Below are the code and all the weights of a small trained network. Each question names an input and a target symbol and asks about switching units off, where a switched-off unit gives its printed mean instead of its output.

import numpy as np


def w(rows, s, z=0):
    codes = np.array(rows[::2]) - 128.0
    scale = np.full(codes.shape[1], s)
    scale[-1] = z or s
    return codes * scale


def f(y):
    return y / 2 * (1 + np.tanh(0.7978845608 * (y + 0.044715 * y**3)))


def softmax(a):
    e = np.exp(a - a.max(-1, keepdims=True))
    return e / e.sum(-1, keepdims=True)


def log_softmax(a):
    a = a - a.max(-1, keepdims=True)
    return a - np.log(np.exp(a).sum(-1, keepdims=True))


def net(x, mask):
    ids = ['ΘΞΣγηλμπτψω'.index(c) for c in x.split()]
    T = len(ids)
    res = E[ids] + P[:T]
    r = res
    for j in range(2):
        rows = slice(4 * j, 4 * j + 4)
        q, k, v = (r @ M[0][rows].T for M in (Q, K, V))
        z = softmax(np.where(np.tri(T) > 0, q @ k.T / 4**0.5, -1e9)) @ v
        o = O[0][rows]
        res = res + np.where(mask[j], z, o[:, -1]) @ o[:, :-1]
    y = f(res @ A[0][:, :-1].T + A[0][:, -1])
    res = res + np.where(mask[2:6], y, B[0][:, -1]) @ B[0][:, :-1]
    return log_softmax(res[-1] @ U[:, :-1].T + U[:, -1])


Q, K, V, O, A, B = {}, {}, {}, {}, {}, {}
E = w([
[125,130,97,104,215,184,118,170],'Θ',
[105,72,71,196,98,185,163,205],'Ξ',
[95,112,116,72,175,110,119,182],'Σ',
[79,51,120,184,173,108,90,143],'γ',
[65,110,139,126,212,109,104,155],'η',
[124,37,94,112,174,93,75,122],'λ',
[97,204,96,141,148,94,132,219],'μ',
[147,7,46,51,68,132,152,177],'π',
[162,143,62,110,137,94,95,176],'τ',
[105,123,92,172,113,58,96,185],'ψ',
[150,97,40,223,137,127,110,118],'ω',
],0.016)
P = w([
[130,97,72,128,174,146,72,214],'0',
[144,76,34,126,207,68,183,176],'1',
[144,104,153,137,137,162,50,196],'2',
[45,121,8,97,159,147,97,125],'3',
[142,113,40,132,184,76,177,132],'4',
[152,127,177,137,113,158,66,159],'5',
[65,140,29,112,140,136,110,94],'6',
[162,134,48,148,160,64,174,96],'7',
[178,157,163,154,98,129,67,122],'8',
[93,165,52,127,123,120,120,69],'9',
],0.014)
Q[0] = w([
[144,111,115,137,150,106,131,158],'h1',
[44,138,41,114,127,132,102,109],'h1',
[164,141,151,115,118,127,120,108],'h1',
[136,141,154,124,74,157,44,136],'h1',
[54,128,68,99,111,151,114,109],'h2',
[98,163,169,111,73,164,111,67],'h2',
[141,126,104,140,118,135,5,187],'h2',
[199,109,234,128,111,128,165,127],'h2',
],0.019)
K[0] = w([
[98,200,246,98,133,173,93,102],'h1',
[155,163,121,131,43,49,173,33],'h1',
[100,107,73,104,143,143,114,207],'h1',
[85,140,61,124,218,54,140,168],'h1',
[145,169,155,129,134,23,158,55],'h2',
[93,118,4,155,212,21,145,177],'h2',
[183,117,69,178,7,171,217,28],'h2',
[115,52,84,109,159,185,105,228],'h2',
],0.012)
V[0] = w([
[141,174,148,214,173,111,73,81],'h1',
[141,127,114,145,133,73,50,137],'h1',
[15,136,167,228,158,153,171,136],'h1',
[85,79,132,158,74,180,212,181],'h1',
[156,129,90,56,28,70,123,187],'h2',
[91,239,159,129,106,112,182,165],'h2',
[113,102,122,248,74,88,111,121],'h2',
[192,155,81,139,118,253,179,148],'h2',
],0.012)
O[0] = w([
[127,159,90,52,166,157,93,114,101],'h1',
[121,160,123,95,133,95,136,87,236],'h1',
[202,137,143,84,178,147,110,162,117],'h1',
[179,108,128,160,99,90,126,166,128],'h1',
[101,163,95,41,117,60,177,135,182],'h2',
[85,108,90,131,184,141,158,185,12],'h2',
[92,132,156,169,123,52,10,136,189],'h2',
[104,132,16,96,46,237,86,143,141],'h2',
],0.014,0.011)
A[0] = w([
[92,101,5,153,211,151,124,161,1],'n1',
[185,93,127,98,182,101,251,88,185],'n2',
[202,113,203,181,153,101,84,188,158],'n3',
[220,111,255,168,125,166,159,112,163],'n4',
],0.0076,0.0062)
B[0] = w([
[155,2,231,50,44,131,129,98,164],'n1',
[87,206,172,167,135,192,90,181,254],'n2',
[160,80,131,143,164,162,236,84,247],'n3',
[82,81,64,75,200,137,47,132,192],'n4',
],0.01,0.0084)
U = w([
[182,150,151,91,85,138,171,86,149],'Θ',
[178,110,71,146,132,86,148,187,141],'Ξ',
[118,166,162,165,132,136,156,177,254],'Σ',
[165,107,110,128,148,102,153,101,106],'γ',
[105,120,101,159,181,137,138,158,191],'η',
[158,158,254,170,81,132,119,77,133],'λ',
[101,89,189,102,122,112,128,183,137],'μ',
[114,98,165,178,98,78,168,144,116],'π',
[71,121,36,129,153,131,178,110,124],'τ',
[106,126,98,139,167,34,124,211,40],'ψ',
[96,130,94,143,124,123,67,166,88],'ω',
],0.0066,0.0037)

Each question gives the input, a string of symbols that net reads in full, and the target symbol t.
The units are the heads (4 rows each of Q, K, V and O) and the neurons (one row each of A and B). Each row of codes is followed by its name. A weight is (code - 128) times the scale printed after its matrix; where a second scale follows, it is the last column's (O, A, B and U).
mask holds one flag per unit, heads first, then neurons. A switched-off unit (its flag False) gives its mean, the last column of its rows in O or B, instead of its output. The means were averaged over made-up inputs and are rounded, as every weight is.
A unit's drop is (log p(t) with every unit on - log p(t) with that unit switched off) / (log p(t) with every unit on - log p(t) with every unit switched off).
The circuit of an input: a set's keep is (log p(t) with only the set's units on - log p(t) with every unit switched off) / (log p(t) with every unit on - log p(t) with every unit switched off). Starting from all 6 units, units are removed one at a time, each time the one whose removal leaves the highest keep (on an exact tie, the one counted first), for as long as the keep stays at least 0.8.
units of the circuit, in order: the units of the circuit, biggest drop first
k most important neurons: the k neurons with the biggest drops, biggest first
which heads matter: for each layer, one digit per head in row order, 1 if its drop is at least 0.15 and else 0, layers parted by /
drop when u is switched off: that unit's drop, to one decimal
input Σ ψ Ξ Ξ ψ μ η Θ, target μ: which heads matter -> 01
input Ξ ω π Σ η Ξ λ μ, target Ξ: which heads matter -> 10
input γ ψ Σ π η μ τ Ξ, target μ: units of the circuit, in order -> n1; h2
input π Ξ γ ψ ω, target γ: 2 most important neurons -> n3; n4
input Σ Ξ μ η μ λ Ξ ψ λ, target ω: which heads matter -> 01
input Θ Ξ γ Σ μ, target γ: units of the circuit, in order -> h2; n3; n4; h1
input ω π τ η τ, target τ: units of the circuit, in order -> h1
input ψ λ μ Σ, target μ: 2 most important neurons -> n1; n3
input Ξ Ξ γ γ μ ψ Σ, target ψ: which heads matter -> 01
input γ Σ μ Σ λ γ η λ, target γ: 3 most important neurons -> n3; n4; n2
input Θ λ λ Ξ γ, target λ: which heads matter -> 11
input μ η ψ Σ η Θ π ω, target Θ: units of the circuit, in order -> h2; n1
input λ Σ Σ η π Ξ λ, target π: which heads matter -> 10
input Θ Θ Ξ Θ, target Ξ: which heads matter -> 10
input ψ π ω τ Ξ γ η Σ ψ μ, target ψ: which heads matter -> 01
input π γ ω Σ ψ Ξ ψ ψ γ, target ω: units of the circuit, in order -> h2
input λ Σ μ Ξ ω λ η, target ω: which heads matter -> 11
input Σ Θ Θ γ, target γ: which heads matter -> 11
input Ξ τ Θ π γ τ τ ψ Ξ μ, target ψ: which heads matter -> 01
input ω τ μ Σ Θ ψ γ τ, target ψ: units of the circuit, in order -> h2
input λ γ π Σ π λ π, target π: drop when h1 is switched off -> 0.9
input τ γ Θ Ξ λ π Σ ω τ π, target ω: drop when n3 is switched off -> 0.4
input λ λ ψ τ λ Ξ ψ Σ ψ, target ω: drop when n3 is switched off -> 0.1
input π τ τ η Σ η η η Θ μ, target μ: drop when n2 is switched off -> 0.0
